Each row has a name. Each piece below is followed by the name of the row it came from, unless a question asks for something else. Each question is about the rows just above it. Places in a row count from 1.

[137 127 134  79 153 160 178  97 129 149 139 141 131 128]  Runo
[137 127 128 131  79 153 133 139 141 178 129 149  97 160]  Nuri
[ 99 133 153 183  66 130 131 137 129 137 124  52 152 126]  vig
key -> tag
[133] -> Q462
[179] -> Q466
[131] -> Q180
[141] -> Q142
[178] -> Q134
Look up the entry of Runo at place 7 in the table: | Q134
[139 141 131 128 137 127 134  79 153 160 178  97 129 149] is which row reordered? | Runo
q: [137 127 134  79 153 160 178  97 129 149 139 141 131 128] | Runo

[ 99 198  96 122 212 110] : lokop
[123 220 117 146  77 184] : nel
[131  94 131 132 143 110] : komo
[ 35 131 160 138 139 177] : kofup
[154  34 153  97 130 113] : sof
[138 160 131 139  35 176] : vonep
[137 168 133 145  49 179] : paz
[121 214 112 149  79 174] : Ded
[127  98 135 124 160 108] : sivuv
[139 131 160 176 138  35] is which row reordered? | vonep
key -> tag
[149] -> Q613
[96] -> Q675
[146] -> Q307
[97] -> Q112
[150] -> Q528
[121] -> Q269
[122] -> Q490
Join Ded by its entry at place 4: | Q613
Where do [ 99 198  96 122 212 110] appear? | lokop

[162 181 179 170 153 141 191 158 154 176 156 149]  kisit
[192 154 150 155 186 175 175 185 193 154 200 191]  pomi
[184 191 219 156 180 210 153 149 177 222 171 184]  putuk
[175 193 155 154 186 200 191 154 185 176 192 150]  Kenep
[185 178 158 156 155 165 163 193 141 149 196 170]  rav
[149 141 155 177 185 165 196 156 163 193 158 170]  kibu
[185 146 163 155 151 211 228 152 147 153 211 165]  babip
[167 164 154 210 148 149 171 189 159 180 160 167]  Timug
[185 142 151 181 172 201 181 166 184 188 175 155]  Tozud
Which row holds these entries in another order? [141 149 155 156 158 163 165 170 178 185 193 196] | rav
[191 192 154 150 155 186 175 175 185 193 154 200] is which row reordered? | pomi
Put [193 163 196 149 158 170 185 165 156 141 178 155] back in order: which row is it? | rav
Table of tags by key:
[167] -> Q26
[174] -> Q125
[166] -> Q441
[155] -> Q665
[175] -> Q78
[149] -> Q496
Look up the entry of Tozud at place 8 in the table: | Q441

[ 89 119 139 216] -> petut
[122 170  94 134] -> butas
[145 116 134 121] -> teg
[150 120 151 101] -> rirup
[150 120 136 103] -> bof
[137 112 146  86] -> fopep
[112 182 136 172] -> tibep
[ 90 182  95  44] -> Ponu
[134 112 146  86] -> Rop
Put [120 136 103 150] back in order: which row is it? | bof
Which row holds these entries in another order? [172 136 182 112] | tibep

[171 115 161 128 121 116 141]  Fov
[171 115 161 131 121 116 141]  fep
[171 115 157 131 121 116 141]  Lasab
[115 116 121 131 141 161 171] is which row reordered? | fep
tags:
[157] -> Q657
[171] -> Q186
[162] -> Q497
[158] -> Q867
[121] -> Q964
[161] -> Q682
Join Lasab by its entry at place 3: | Q657

[130 130 130 100 122 121 130 162 163 131 114  61 116 127 140 145 123 116
  43  86 125 207 132 135 128 115]  zuti
[ 61 130 131 100 130 130 145 132 122 128 116 135  86 162  43 207 115 127
 116 140 126 130 114 123 163 121]  sapom
[124 128 130 148 134 148 133 139 119 127 102  56 113 127 134 153 154 138
 137  86 125  34 122 113 131 139]  Fikod
Which row holds these entries in another order? [132 114 123 125 115 163 162  43 207 130 127 131 130 140  86  61 145 116
 100 122 128 121 130 135 130 116] | zuti
Put [140 145 123 116  43  86 125 207 132 135 128 115 130 130 130 100 122 121
 130 162 163 131 114  61 116 127] back in order: which row is it? | zuti
key -> tag
[145] -> Q375
[125] -> Q597
[114] -> Q184
[139] -> Q444
[146] -> Q234
[126] -> Q630
[116] -> Q936
[115] -> Q294
Look up the entry of zuti at place 26 in the table: | Q294
Which row holds [124 128 130 148 134 148 133 139 119 127 102  56 113 127 134 153 154 138
 137  86 125  34 122 113 131 139]? | Fikod
[130 130 130 100 122 121 130 162 163 131 114  61 116 127 140 145 123 116
  43  86 125 207 132 135 128 115] is in which row? | zuti
q: [ 61 130 131 100 130 130 145 132 122 128 116 135  86 162  43 207 115 127
 116 140 126 130 114 123 163 121] | sapom

[ 99  65 109 168 105 188  90 108 196 109  92 120 130  97  76  85  87 142
  96 113 200 131]  nek
[113 168  92  96 196 188  97 109 105  87 108 109 129  90 131  65  99 200
 142 120  76  85]  naka
[150 160 149  82 191 118 198  87 116 114 236 101 114 142 131 116 128 148
 196 123  97 135]  gegut
[140 200 124 107  79  62 122 152  57 174  86 153 146 155 203 204 188 104
 130 131  60 158]  dafu
key -> tag
[124] -> Q133
[113] -> Q454
[131] -> Q292
[121] -> Q670
[123] -> Q846
[119] -> Q172
[120] -> Q2
[96] -> Q471
Look up the entry of naka at place 20 in the table: | Q2
Which row holds [150 160 149  82 191 118 198  87 116 114 236 101 114 142 131 116 128 148
 196 123  97 135]? | gegut
[ 65 109 168 105 188  90 108 196 109  92 120 130  97  76  85  87 142  96
 113 200 131  99] is which row reordered? | nek
Which row holds [ 99  65 109 168 105 188  90 108 196 109  92 120 130  97  76  85  87 142
  96 113 200 131]? | nek
q: [140 200 124 107  79  62 122 152  57 174  86 153 146 155 203 204 188 104
 130 131  60 158] | dafu

[124 201 152 119 221  80 120 135 101 162 221  37 201  59 180  95  98 196
 104  99 172  78  84 159 217 195 114 119  70 157  74 188  54 160] -> dibi
[143  86 139 135 145 148 128 110 131 106  92 204 154 181 116 168 145  75
 136 121  84 158 106  96 148 111  99 166 189 162  91 145 148  86] -> rused
[112 136 101 135 116 120 147 125 130 124 135 124 134 132 118 141 128 108
 113 135  91 128 103 144 122 113 128 111 109 104 136  80 116  97] -> zovu
[119  80 152 124  54 172 188  37 222 196 162 180 119  95  98 104 195  70
 120  84 114  74 221  99 201 201 217 159 101 157 135 160  59  78] -> fub
key -> tag
[114] -> Q447
[115] -> Q746
[128] -> Q483
[98] -> Q327
[99] -> Q953
[217] -> Q138
Join dibi by its entry at place 27: | Q447
[ 84 114  74 221  99 201 201 217 159 101 157 135 160  59  78 119  80 152
 124  54 172 188  37 222 196 162 180 119  95  98 104 195  70 120] is which row reordered? | fub
Put [ 86 148 145  91 162 189 166  99 111 148  96 106 158  84 121 136  75 145
 168 116 181 154 204  92 106 131 110 128 148 145 135 139  86 143] back in order: which row is it? | rused
Put [160  54 188  74 157  70 119 114 195 217 159  84  78 172  99 104 196  98
  95 180  59 201  37 221 162 101 135 120  80 221 119 152 201 124] back in order: which row is it? | dibi
The row with [143  86 139 135 145 148 128 110 131 106  92 204 154 181 116 168 145  75
 136 121  84 158 106  96 148 111  99 166 189 162  91 145 148  86] is | rused
The row with [112 136 101 135 116 120 147 125 130 124 135 124 134 132 118 141 128 108
 113 135  91 128 103 144 122 113 128 111 109 104 136  80 116  97] is | zovu
[217 159 101 157 135 160  59  78 119  80 152 124  54 172 188  37 222 196
 162 180 119  95  98 104 195  70 120  84 114  74 221  99 201 201] is which row reordered? | fub

[ 80 233 159  78 170] = fuf
[ 76 225 174 166  81] = dobal
[ 76 225 167  81 174] = Putid
tags:
[166] -> Q522
[169] -> Q512
[78] -> Q993
[79] -> Q102
[170] -> Q94
[81] -> Q574
[167] -> Q362
Look up the entry of fuf at place 4 in the table: | Q993
The row with [ 76 225 174 166  81] is | dobal
Put [ 76  81 167 174 225] back in order: which row is it? | Putid

[ 86  65 114 181  96 143  56 147 134 128 143 139 136 111  64 147 150 100
 106 142 161 168 145 108 160] -> Safaz
[ 56 111  96 161 128 106 181 134 143 108 100 143  85 136 139 145 160 114
 147 142 150 147 168  65  64] -> pevig
[181 145 150 128 136 111 147 168  64 160 148 161 143 143 134 142  56 106
 114 139  85 100  96 108  65] -> dusof
[ 88 105 160 141  94 142 162 141 160  61 156  96 175  48  91 139 158  75
 139 238 141 170 186 119 156] -> kom
[ 48  94  61 175 160 238 160  96 156 170 139 162  74 186 141 139 156 119
 105 142 141  91 158  88 141] -> Defo
[ 64 106 108 168 139 100 136 145 147 143 161  85 181 160 147 142  96 111
  65 150  56 134 114 128 143] is which row reordered? | pevig
Put [143 147 168 161 108 181 134 145  86 128 100 111 150 114 139  64 136  65
  56 106 147 142  96 143 160] back in order: which row is it? | Safaz
Which row holds these entries in another order? [156  88 105 160 141  94 142 162 141 160  61 156  96 175  48  91 139 158
  75 139 238 141 170 186 119] | kom
Table of tags by key:
[108] -> Q511
[88] -> Q924
[141] -> Q946
[119] -> Q194
The tag of kom, keyed by place 24: | Q194
[ 64  65 168 147 150 142 147 114 160 145 139 136  85 143 100 108 143 134
 181 106 128 161  96 111  56] is which row reordered? | pevig

